Here is a tiny trained network, its code and every weight. The questions are about switching its units off for an input and a class, where a switched-off unit gives its printed mean instead of its output.

import numpy as np


def w(rows, s, z=0):
    codes = np.array(rows[::2]) - 128.0
    scale = np.full(codes.shape[1], s)
    scale[-1] = z or s
    return codes * scale


def f(y):
    return np.maximum(y, 0)


def log_softmax(a):
    a = a - a.max(-1, keepdims=True)
    return a - np.log(np.exp(a).sum(-1, keepdims=True))


def net(x, mask):
    res = np.array(x, float).reshape(1, 7) / 4 @ E
    y = f(res @ A[0][:, :-1].T + A[0][:, -1])
    res = res + np.where(mask, y, B[0][:, -1]) @ B[0][:, :-1]
    return log_softmax(res[-1] @ U[:, :-1].T + U[:, -1])


A, B = {}, {}
E = w([
[147,175,119,238,87,214,243,213,140],'x0',
[89,138,59,74,82,98,98,180,21],'x1',
[157,221,159,204,105,134,143,221,137],'x2',
[4,124,193,115,13,20,208,104,131],'x3',
[153,227,211,157,223,130,80,103,10],'x4',
[132,75,68,87,139,211,162,159,83],'x5',
[154,112,41,21,72,117,3,169,130],'x6',
],0.0051)
A[0] = w([
[117,98,88,129,118,92,142,159,154,40],'neuron 0',
[138,139,128,152,127,148,147,132,124,84],'neuron 1',
[137,128,94,110,129,158,87,131,107,164],'neuron 2',
[122,72,101,122,57,109,166,136,249,100],'neuron 3',
[130,128,207,148,197,105,112,54,139,97],'neuron 4',
[135,95,95,93,151,155,88,128,131,98],'neuron 5',
[136,142,169,123,146,138,100,73,134,96],'neuron 6',
[157,165,105,158,144,131,82,188,118,23],'neuron 7',
[71,126,151,105,65,76,202,127,59,78],'neuron 8',
[137,130,171,135,162,122,114,93,132,52],'neuron 9',
[130,116,133,114,97,131,144,116,178,5],'neuron 10',
[130,133,121,154,135,134,147,118,132,134],'neuron 11',
[132,139,157,142,166,110,132,91,136,145],'neuron 12',
[133,108,114,80,115,158,124,125,132,165],'neuron 13',
[160,155,100,139,155,144,75,177,124,53],'neuron 14',
[149,85,80,76,165,153,90,134,130,107],'neuron 15',
[128,65,97,59,141,175,114,98,127,52],'neuron 16',
[119,101,118,132,108,115,157,107,150,29],'neuron 17',
[125,103,129,136,101,119,153,141,187,67],'neuron 18',
[133,144,147,182,161,174,203,163,152,113],'neuron 19',
[142,121,106,121,136,139,85,160,112,109],'neuron 20',
[153,165,147,222,137,230,215,161,131,80],'neuron 21',
[111,130,157,118,131,97,141,124,101,210],'neuron 22',
[166,160,124,140,133,160,74,180,121,71],'neuron 23',
],0.013,0.0014)
B[0] = w([
[125,124,154,136,130,144,162,87,133,166],'neuron 0',
[131,110,139,126,133,137,118,162,145,154],'neuron 1',
[116,121,70,114,136,112,141,135,137,183],'neuron 2',
[114,167,158,121,99,223,164,45,152,234],'neuron 3',
[139,157,168,151,214,97,90,98,141,203],'neuron 4',
[134,88,80,132,132,118,128,104,119,188],'neuron 5',
[135,135,136,158,173,121,111,109,124,165],'neuron 6',
[124,181,98,103,126,132,125,150,143,181],'neuron 7',
[116,114,185,94,58,44,141,155,113,224],'neuron 8',
[129,137,148,140,172,122,103,116,137,163],'neuron 9',
[111,157,121,128,133,160,151,113,135,158],'neuron 10',
[141,111,133,129,124,130,113,142,130,150],'neuron 11',
[133,141,155,127,165,120,101,117,136,167],'neuron 12',
[133,102,115,140,117,118,133,94,112,172],'neuron 13',
[109,181,74,119,119,124,131,140,124,185],'neuron 14',
[131,81,66,132,140,116,129,90,109,208],'neuron 15',
[142,50,102,147,138,122,142,94,117,202],'neuron 16',
[134,172,136,130,98,140,122,130,133,160],'neuron 17',
[114,158,133,122,126,191,137,95,125,174],'neuron 18',
[135,86,130,160,134,170,128,199,108,213],'neuron 19',
[145,137,82,123,104,111,122,125,153,174],'neuron 20',
[154,89,153,151,139,193,110,251,114,252],'neuron 21',
[137,120,143,131,120,71,143,138,134,167],'neuron 22',
[110,170,86,113,114,126,119,163,142,185],'neuron 23',
],0.028,0.011)
U = w([
[160,192,153,182,212,46,57,92,150,192],'0',
[83,169,147,133,52,189,203,55,178,232],'1',
[78,142,185,76,28,9,162,143,76,76],'2',
[176,111,128,191,109,187,123,254,88,146],'3',
[148,29,7,122,115,87,145,48,87,144],'4',
[105,249,8,64,88,85,106,168,146,2],'5',
],0.0055,0.0007)

Each question gives the input, the list of numbers given to net, and the class t.
The units are the neurons (one row each of A and B). Each row of codes is followed by its name. A weight is (code - 128) times the scale printed after its matrix; where a second scale follows, it is the last column's (A, B and U).
mask holds one flag per neuron, in row order. A switched-off neuron (its flag False) gives its mean, the last column of its row in B, instead of its output. The means were averaged over made-up inputs and are rounded, as every weight is.
A unit's drop is (log p(t) with every unit on - log p(t) with that unit switched off) / (log p(t) with every unit on - log p(t) with every unit switched off).
The circuit of an input: a set's keep is (log p(t) with only the set's units on - log p(t) with every unit switched off) / (log p(t) with every unit on - log p(t) with every unit switched off). Starting from the 12 units with the biggest drops (on a tie, the unit counted first), units are removed one at a time, each time the one whose removal leaves the highest keep (on an exact tie, the one counted first), for as long as the keep stays at least 0.8.
circuit, biggest first: the units of the circuit, biggest drop first
unit that matters most: the unit with the biggest drop
top k neurons: the k neurons with the biggest drops, biggest first
drop when u is switched off: that unit's drop, to one decimal
input [-8,7,4,6,-4,-2,4], class 2: unit that matters most => neuron 8
input [-7,0,3,-3,5,-3,4], class 0: top 3 neurons => (neuron 4; neuron 6; neuron 9)
input [0,-8,2,-8,-7,7,1], class 4: top 3 neurons => (neuron 15; neuron 16; neuron 5)
input [8,-7,3,5,-8,-6,-1], class 1: top 4 neurons => (neuron 3; neuron 18; neuron 10; neuron 0)
input [2,-3,8,-7,1,8,5], class 5: top 3 neurons => (neuron 14; neuron 23; neuron 7)
input [-3,0,-3,1,5,1,2], class 0: circuit, biggest first => (neuron 4; neuron 19)
input [-2,5,3,-4,8,-6,-1], class 0: top 2 neurons => (neuron 4; neuron 6)
input [8,6,3,7,-7,-1,-4], class 1: top 4 neurons => (neuron 3; neuron 18; neuron 0; neuron 10)
input [-5,4,0,6,7,-7,6], class 2: top 2 neurons => (neuron 8; neuron 22)
input [-1,2,7,-6,-2,-2,-1], class 5: top 3 neurons => (neuron 14; neuron 7; neuron 23)
input [5,3,4,-1,-6,-5,1], class 1: top 3 neurons => (neuron 3; neuron 18; neuron 0)
input [-8,2,1,6,-1,3,-8], class 2: drop when neuron 8 is switched off => 1.2
input [-8,-2,4,3,-1,-6,8], class 4: drop when neuron 12 is switched off => 0.1
input [-7,4,2,6,6,-6,-4], class 0: circuit, biggest first => (neuron 4)
input [-6,6,4,-4,8,3,6], class 5: drop when neuron 14 is switched off => 0.1
input [3,6,-4,1,-4,1,-2], class 1: drop when neuron 3 is switched off => 0.2
